Below are the code and all the weights of a small trained network. Each question names an input and a class and asks about switching units off, where a switched-off unit gives its printed mean instead of its output.

import numpy as np


def w(rows, s, z=0):
    codes = np.array(rows[::2]) - 128.0
    scale = np.full(codes.shape[1], s)
    scale[-1] = z or s
    return codes * scale


def f(y):
    return np.maximum(y, 0)


def log_softmax(a):
    a = a - a.max(-1, keepdims=True)
    return a - np.log(np.exp(a).sum(-1, keepdims=True))


def net(x, mask):
    res = np.array(x, float).reshape(1, 8) / 4 @ E
    y = f(res @ A[0][:, :-1].T + A[0][:, -1])
    res = res + np.where(mask, y, B[0][:, -1]) @ B[0][:, :-1]
    return log_softmax(res[-1] @ U[:, :-1].T + U[:, -1])


A, B = {}, {}
E = w([
[69,67,107,71,75,68,166,132,189,87,85,2],'x0',
[129,137,208,181,161,169,199,65,96,151,50,63],'x1',
[252,223,141,96,87,100,180,200,99,143,188,57],'x2',
[142,126,207,116,146,187,117,123,232,72,181,104],'x3',
[146,113,207,90,111,127,93,182,92,75,51,176],'x4',
[77,195,157,115,88,132,51,83,89,120,139,89],'x5',
[130,126,121,133,132,124,133,132,131,127,129,134],'x6',
[157,206,49,136,49,205,182,59,175,57,49,153],'x7',
],0.0075)
A[0] = w([
[4,84,112,140,98,103,108,133,121,63,95,151,91],'neuron 1',
[45,120,155,133,177,200,103,95,154,113,163,177,214],'neuron 2',
[106,172,211,101,140,130,127,79,155,113,60,71,222],'neuron 3',
[210,189,190,80,182,218,83,158,52,109,144,245,123],'neuron 4',
[191,54,98,129,171,126,201,181,163,90,123,166,194],'neuron 5',
[176,185,82,159,44,193,109,53,149,43,134,119,101],'neuron 6',
[106,90,48,63,42,83,63,185,156,94,210,217,109],'neuron 7',
[106,215,70,121,89,118,149,120,86,29,42,161,190],'neuron 8',
[152,142,136,209,135,235,109,103,58,173,156,198,68],'neuron 9',
[77,202,203,109,67,176,65,132,120,87,177,94,204],'neuron 10',
[128,85,79,125,139,124,109,190,9,139,62,124,173],'neuron 11',
[151,125,191,132,119,165,69,138,229,122,159,140,113],'neuron 12',
[116,125,196,128,148,101,111,159,93,197,193,150,109],'neuron 13',
[124,90,147,120,111,137,87,103,72,217,182,53,195],'neuron 14',
[53,66,79,65,127,86,145,129,157,129,67,27,2],'neuron 15',
[125,212,152,105,84,136,141,120,168,160,79,213,74],'neuron 16',
[60,60,191,68,20,52,157,188,157,98,47,76,102],'neuron 17',
[88,151,78,150,136,105,160,46,101,160,212,82,191],'neuron 18',
[38,119,125,53,65,10,218,140,225,113,97,81,18],'neuron 19',
[16,55,110,189,183,148,104,70,132,115,68,157,22],'neuron 20',
[107,122,1,137,80,63,139,148,21,254,34,142,136],'neuron 21',
[173,217,169,98,75,98,198,162,109,164,183,101,3],'neuron 22',
[92,96,202,150,217,90,64,224,108,174,170,76,22],'neuron 23',
[156,82,205,34,153,148,73,160,61,103,77,141,202],'neuron 24',
[82,69,179,141,196,16,40,185,99,158,204,83,74],'neuron 25',
[112,139,61,152,156,161,167,81,173,210,216,86,235],'neuron 26',
[209,156,160,132,85,145,116,162,129,81,172,102,171],'neuron 27',
[224,196,114,70,123,58,136,115,98,151,134,121,23],'neuron 28',
[65,84,87,132,110,170,91,80,148,118,74,173,35],'neuron 29',
[125,199,104,171,200,126,116,119,118,189,143,251,27],'neuron 30',
[163,88,179,117,151,177,164,138,239,115,181,137,214],'neuron 31',
[87,56,120,154,138,176,79,84,159,180,96,218,6],'neuron 32',
[206,190,46,114,92,185,143,57,182,73,59,134,6],'neuron 33',
[132,117,43,59,88,132,35,225,196,110,174,196,71],'neuron 34',
[154,180,69,90,79,151,145,121,137,51,121,160,76],'neuron 35',
[155,122,124,4,91,97,112,172,134,84,37,28,99],'neuron 36',
[207,182,129,98,76,157,213,216,67,158,151,31,88],'neuron 37',
[177,74,204,189,124,152,201,121,142,200,46,141,243],'neuron 38',
],0.0066,0.0031)
B[0] = w([
[60,124,80,137,89,106,155,178,126,75,130,163,202],'neuron 1',
[62,167,114,97,76,94,158,178,105,107,106,176,222],'neuron 2',
[139,161,114,84,137,131,143,132,62,195,119,71,214],'neuron 3',
[155,168,22,180,94,169,83,156,137,137,146,58,243],'neuron 4',
[149,85,50,58,69,49,100,106,101,191,72,141,199],'neuron 5',
[188,93,126,90,162,145,132,83,167,117,160,203,223],'neuron 6',
[101,164,161,110,115,142,219,83,62,214,87,52,239],'neuron 7',
[164,61,137,94,146,135,103,77,164,189,117,147,222],'neuron 8',
[172,204,68,183,120,147,64,184,101,106,165,44,217],'neuron 9',
[111,181,106,54,61,46,130,125,141,137,65,123,220],'neuron 10',
[112,151,167,61,135,98,120,113,191,127,103,75,195],'neuron 11',
[116,199,148,102,188,69,115,122,169,65,79,60,194],'neuron 12',
[164,78,103,136,134,133,108,78,137,89,145,128,204],'neuron 13',
[123,74,144,115,127,145,103,67,142,166,128,151,210],'neuron 14',
[125,168,78,174,156,152,87,191,111,103,233,46,211],'neuron 15',
[213,33,113,135,126,158,94,129,168,147,161,98,170],'neuron 16',
[163,157,64,147,123,163,69,120,120,138,147,95,239],'neuron 17',
[108,84,96,97,57,121,83,105,138,192,85,119,216],'neuron 18',
[175,154,106,182,211,190,74,169,101,55,171,73,228],'neuron 19',
[46,129,162,150,75,114,211,192,120,89,189,221,224],'neuron 20',
[139,231,214,34,232,60,102,147,185,88,98,95,241],'neuron 21',
[70,125,122,198,81,135,216,187,146,75,168,211,200],'neuron 22',
[175,41,169,149,200,153,120,80,164,131,152,189,224],'neuron 23',
[114,63,79,106,91,161,110,76,149,179,91,132,207],'neuron 24',
[163,63,126,119,169,143,128,76,181,164,180,197,254],'neuron 25',
[130,98,80,91,36,139,82,141,110,157,1,77,240],'neuron 26',
[55,107,155,165,99,59,159,142,133,130,101,177,205],'neuron 27',
[104,125,163,139,88,89,164,184,115,75,139,219,188],'neuron 28',
[94,78,157,123,121,101,154,113,139,106,162,200,193],'neuron 29',
[143,195,111,158,179,164,74,202,142,76,140,73,210],'neuron 30',
[93,218,155,67,174,46,88,136,149,107,48,94,219],'neuron 31',
[82,124,144,182,104,93,172,178,115,95,159,185,195],'neuron 32',
[155,85,165,151,177,175,136,28,185,64,182,158,220],'neuron 33',
[91,194,197,171,124,196,212,71,35,222,82,53,226],'neuron 34',
[147,59,143,115,157,171,131,100,157,142,145,147,194],'neuron 35',
[134,135,65,184,109,163,93,164,111,150,155,144,220],'neuron 36',
[50,101,170,150,64,64,187,148,132,106,174,202,234],'neuron 37',
[74,155,103,100,86,141,143,57,58,193,101,49,215],'neuron 38',
],0.0061,0.0088)
U = w([
[156,173,56,255,155,216,49,233,113,89,238,43,2],'0',
[60,94,183,197,55,101,198,209,108,67,187,185,48],'1',
[185,41,170,151,204,201,117,26,181,136,178,167,5],'2',
[102,165,188,151,113,193,194,67,7,214,86,50,227],'3',
[129,205,181,36,189,42,66,169,187,77,49,95,141],'4',
[128,77,57,105,34,134,46,158,124,189,30,122,235],'5',
[133,115,51,80,67,98,70,125,100,173,66,136,202],'6',
],0.0068,0.0032)

Each question gives the input, the list of numbers given to net, and the class t.
The units are the neurons (one row each of A and B). Each row of codes is followed by its name. A weight is (code - 128) times the scale printed after its matrix; where a second scale follows, it is the last column's (A, B and U).
mask holds one flag per neuron, in row order. A switched-off neuron (its flag False) gives its mean, the last column of its row in B, instead of its output. The means were averaged over made-up inputs and are rounded, as every weight is.
A unit's drop is (log p(t) with every unit on - log p(t) with that unit switched off) / (log p(t) with every unit on - log p(t) with every unit switched off).
The circuit of an input: a set's keep is (log p(t) with only the set's units on - log p(t) with every unit switched off) / (log p(t) with every unit on - log p(t) with every unit switched off). Starting from the 12 units with the biggest drops (on a tie, the unit counted first), units are removed one at a time, each time the one whose removal leaves the highest keep (on an exact tie, the one counted first), for as long as the keep stays at least 0.8.
circuit, biggest first: the units of the circuit, biggest drop first
most important unit: the unit with the biggest drop
k most important neurons: the k neurons with the biggest drops, biggest first
drop when u is switched off: that unit's drop, to one decimal
input [-3,3,-3,5,-2,-7,5,-4], class 6: most important unit	neuron 21
input [1,5,1,-1,-1,4,-5,7], class 2: circuit, biggest first	(neuron 33; neuron 6)
input [1,3,-3,0,-8,7,-3,-7], class 5: 2 most important neurons	(neuron 26; neuron 18)
input [-3,-8,-7,-1,-2,4,4,-5], class 3: 2 most important neurons	(neuron 7; neuron 34)
input [4,2,-5,5,-7,7,1,-4], class 5: 3 most important neurons	(neuron 26; neuron 21; neuron 18)
input [2,-6,5,-6,-2,6,-8,-3], class 3: circuit, biggest first	(neuron 7; neuron 34)
input [-2,-7,6,7,8,8,-5,2], class 5: 2 most important neurons	(neuron 10; neuron 4)
input [6,5,8,-5,-4,-4,-4,-8], class 1: 3 most important neurons	(neuron 37; neuron 22; neuron 28)
input [7,-2,1,8,-7,6,4,8], class 2: 3 most important neurons	(neuron 33; neuron 6; neuron 35)
input [2,5,3,-7,4,0,-1,3], class 4: 2 most important neurons	(neuron 21; neuron 34)
input [-4,2,1,2,-3,-8,-6,0], class 6: 2 most important neurons	(neuron 5; neuron 34)
input [8,-1,-4,0,-8,3,-1,2], class 0: 2 most important neurons	(neuron 15; neuron 19)
input [6,4,2,-2,7,7,-6,-6], class 5: 3 most important neurons	(neuron 24; neuron 10; neuron 33)
input [-5,-6,7,6,4,-5,-4,-2], class 1: 3 most important neurons	(neuron 22; neuron 37; neuron 27)
input [0,2,-8,7,7,4,7,-3], class 1: most important unit	neuron 20
input [-3,6,-7,-1,3,-6,3,0], class 1: 2 most important neurons	(neuron 20; neuron 32)
input [7,-4,2,0,4,-7,-3,-5], class 0: 2 most important neurons	(neuron 19; neuron 15)
input [-2,-3,-5,7,-3,6,-8,3], class 4: circuit, biggest first	(neuron 12; neuron 31)
input [-7,5,0,-6,-7,-2,-3,-1], class 0: 2 most important neurons	(neuron 9; neuron 30)
input [3,-6,4,4,-2,-4,-5,-8], class 2: circuit, biggest first	(neuron 25)
input [-6,4,6,-5,-5,-2,5,-8], class 2: circuit, biggest first	(neuron 23; neuron 25)
input [5,-3,7,3,6,3,2,4], class 1: circuit, biggest first	(neuron 37; neuron 22)
input [6,-2,-7,-8,3,1,4,4], class 4: drop when neuron 11 is switched off	0.3
input [4,2,-8,1,-4,-2,-6,7], class 1: drop when neuron 20 is switched off	0.4
input [-5,0,4,3,-7,-5,6,-8], class 2: drop when neuron 23 is switched off	1.2
input [7,-6,-6,-8,-2,3,-2,5], class 4: drop when neuron 4 is switched off	0.3
input [4,-8,-4,8,2,5,8,-8], class 2: most important unit	neuron 25
